[100 = 0]
146	127	88	107	113	91	116	84	114	115	106	63	129	109	116	115	97	70	112	128	77	95	111	109	120	113	110	97	93 -> (21)
100	116	80	111	96	104	103	93	107	119	108	112	116	90	108	108	95	74	111	100	75	98	110	113	112	70	74	101	106 -> (21)
123	132	96	109	123	116	113	93	104	86	116	115	122	100	93	116	72	48	96	93	64	99	110	161	151	88	60	77	96 -> (20)
115	109	85	105	136	93	109	84	96	86	119	103	87	106	128	160	87	74	109	90	108	95	87	103	91	84	98	83	97 -> (20)
94	127	116	105	135	100	93	87	100	117	98	109	114	79	91	108	86	59	108	100	110	113	128	111	123	102	77	113	104 -> (25)
155	106	94	105	107	91	110	106	116	99	103	100	104	102	121	114	100	98	89	89	99	105	109	122	96	88	67	81	94 -> (21)
179	117	68	105	162	83	91	81	110	120	100	94	132	100	96	80	81	104	95	118	111	80	141	120	164	69	79	101	102 -> (25)
127	108	84	84	115	112	82	107	78	114	96	84	114	97	96	71	94	72	87	109	111	97	131	106	153	82	91	120	80 -> (26)
143	130	97	134	125	108	64	87	90	124	93	70	125	99	133	84	78	71	113	111	78	84	120	125	97	76	71	106	90 -> (25)
163	112	86	93	120	97	88	92	93	118	95	86	121	173	98	92	90	105	98	98	109	97	133	109	125	87	121	87	76 -> (25)
139	117	99	101	124	103	110	95	109	115	89	82	102	117	123	115	118	60	95	107	90	78	108	122	98	70	86	86	85 -> (25)
137	116	86	104	121	93	98	91	109	100	99	112	114	92	102	125	92	56	94	88	107	101	101	108	108	94	84	72	95 -> (21)
146	110	81	146	129	81	61	92	78	120	110	91	128	87	132	106	103	112	118	99	103	79	128	111	110	70	56	94	84 -> (25)
72	121	105	102	114	112	101	105	113	109	98	104	141	87	123	116	95	38	114	103	66	111	116	112	141	88	98	91	99 -> (20)
127	110	98	114	115	109	92	109	83	103	95	83	107	97	111	107	106	71	103	99	91	71	107	107	160	90	97	110	93 -> (20)
94	85	111	98	127	98	95	89	91	114	91	80	87	108	94	101	98	90	103	88	100	98	95	106	128	105	98	114	110 -> (25)
122	112	90	102	104	95	87	91	106	104	100	105	112	84	91	128	99	65	99	104	111	107	109	98	123	99	96	100	105 -> (25)
179	79	101	107	118	76	124	85	109	70	84	71	34	122	130	142	103	142	99	57	93	116	93	142	79	121	96	70	113 -> (25)
130	133	107	75	136	103	84	80	109	108	91	95	102	117	87	61	78	103	101	86	80	85	138	118	132	81	103	92	105 -> (25)
134	117	79	110	106	78	90	97	109	101	100	114	96	97	119	97	90	80	105	94	129	98	106	96	89	84	101	80	92 -> (21)
152	122	94	107	89	91	98	98	106	101	120	112	116	76	106	88	89	95	87	97	78	119	110	101	98	101	73	78	89 -> (20)
129	121	100	110	115	96	108	87	106	101	97	94	78	78	102	128	106	104	105	78	90	115	117	99	102	106	89	87	103 -> (21)
101	129	84	105	112	109	93	100	115	101	106	114	120	80	112	126	86	73	94	97	86	110	104	117	90	93	95	89	88 -> (21)
133	127	85	151	124	103	93	89	118	108	103	88	99	95	121	135	113	51	88	82	117	107	112	106	96	109	101	81	83 -> (21)
145	124	80	117	113	96	86	91	107	102	95	84	122	113	118	84	108	84	103	114	94	96	67	115	113	55	77	107	87 -> (25)
132	112	99	104	113	98	123	93	112	112	95	111	105	95	104	131	112	78	89	103	118	112	107	103	117	89	81	87	103 -> (15)
146	125	114	127	84	105	90	92	109	96	116	89	126	92	124	102	95	70	63	106	61	90	99	108	137	59	93	96	90 -> (20)
124	130	87	101	152	85	74	99	81	116	99	82	86	95	105	105	67	83	106	95	106	110	121	128	105	85	94	98	97 -> (20)
149	136	81	111	99	102	111	85	129	99	109	85	85	90	144	116	111	27	89	108	92	88	74	104	88	93	148	74	85 -> (20)
132	134	102	123	94	113	84	97	86	100	114	109	121	93	107	128	101	72	101	95	82	97	105	103	103	99	99	95	81 -> (21)
156	126	97	87	103	112	91	83	102	81	98	104	133	81	110	90	80	64	89	92	89	94	111	106	151	86	92	83	103 -> (25)
107	117	69	105	119	91	95	89	94	112	109	86	111	76	122	112	92	109	99	86	66	116	98	119	136	102	58	82	102 -> (25)
135	117	88	92	130	84	66	100	104	119	103	105	119	106	113	101	69	90	94	103	54	94	118	111	107	76	80	82	92 -> (25)
110	105	97	96	107	97	89	101	112	98	115	101	120	96	103	90	103	75	100	94	97	60	112	112	113	95	102	87	86 -> (21)
131	118	109	100	94	94	98	101	105	97	110	111	110	76	111	100	93	92	90	105	110	109	99	89	138	112	79	101	85 -> (26)
113	97	98	106	106	99	85	100	101	146	101	97	112	105	74	71	89	109	84	105	88	99	123	91	135	96	98	98	82 -> (26)
117	110	84	93	117	97	116	101	103	113	106	113	98	106	106	103	81	88	91	109	87	105	105	116	117	90	99	86	86 -> (20)
112	130	85	109	110	106	84	108	97	108	113	105	116	96	128	80	75	75	89	101	86	113	114	110	118	76	89	107	71 -> (20)
118	138	89	114	109	110	102	95	94	100	115	111	103	86	116	113	70	82	98	91	74	104	98	120	90	95	75	82	102 -> (20)
138	119	100	98	127	153	79	90	93	117	101	88	107	94	85	88	79	92	91	105	86	88	121	112	137	92	60	94	121 -> (20)
89	123	108	98	115	99	102	105	121	117	107	118	138	88	99	119	85	69	86	113	96	94	127	106	143	86	105	113	88 -> (21)

102	96	98	111	134	101	105	101	91	104	89	122	105	85	87	121	78	75	91	103	114	118	98	91	116	97	87	90	85 -> <75>
114	99	129	121	137	95	109	93	107	113	84	88	110	74	107	119	64	105	108	127	98	97	102	82	96	96	92	92	83 -> <65>
103	105	109	98	133	93	102	102	89	108	95	117	98	86	93	126	77	111	97	100	122	112	102	90	127	99	83	97	85 -> <65>
104	95	93	103	134	94	105	102	91	99	86	112	108	92	86	107	80	111	98	99	97	111	96	89	103	98	94	82	92 -> <65>
104	101	123	110	131	97	104	99	119	110	89	95	110	89	98	122	61	102	109	135	144	89	105	98	106	105	83	100	84 -> <71>
111	103	117	111	139	105	105	96	99	109	109	87	90	82	95	105	71	105	107	126	94	95	99	93	90	101	98	97	79 -> <74>
104	93	120	109	131	93	103	95	105	109	95	98	93	89	98	122	74	103	100	132	120	94	102	100	109	94	84	93	81 -> <65>
103	99	113	108	133	95	107	100	102	104	97	100	102	85	96	125	75	108	103	120	105	105	105	90	101	96	86	92	85 -> <71>
115	103	123	113	133	95	99	99	105	103	86	89	98	90	98	119	72	95	109	135	99	88	104	100	95	96	93	98	87 -> <74>
105	99	112	107	141	100	110	91	96	110	81	92	109	77	96	115	69	112	102	118	95	120	95	90	98	97	92	82	84 -> <65>
129	101	118	120	156	104	106	101	97	101	83	81	108	73	88	93	51	100	124	156	83	77	99	106	79	99	106	94	73 -> <74>
116	102	118	112	134	110	105	103	101	105	86	80	101	81	95	113	64	109	112	133	85	87	87	97	82	104	102	93	85 -> <74>
112	110	104	111	138	101	107	95	86	101	91	79	103	62	98	96	74	104	125	116	51	94	98	89	66	99	109	102	84 -> <65>
99	110	96	96	138	93	101	103	95	104	93	119	107	96	91	102	90	116	94	91	96	128	101	91	116	88	88	86	84 -> <75>
96	100	91	101	128	104	105	108	84	107	89	113	102	84	91	113	98	117	92	79	84	128	95	79	108	105	95	82	92 -> <82>
106	102	134	115	113	95	109	93	115	114	95	81	109	84	107	116	91	99	120	123	108	83	99	90	95	101	96	102	101 -> <74>
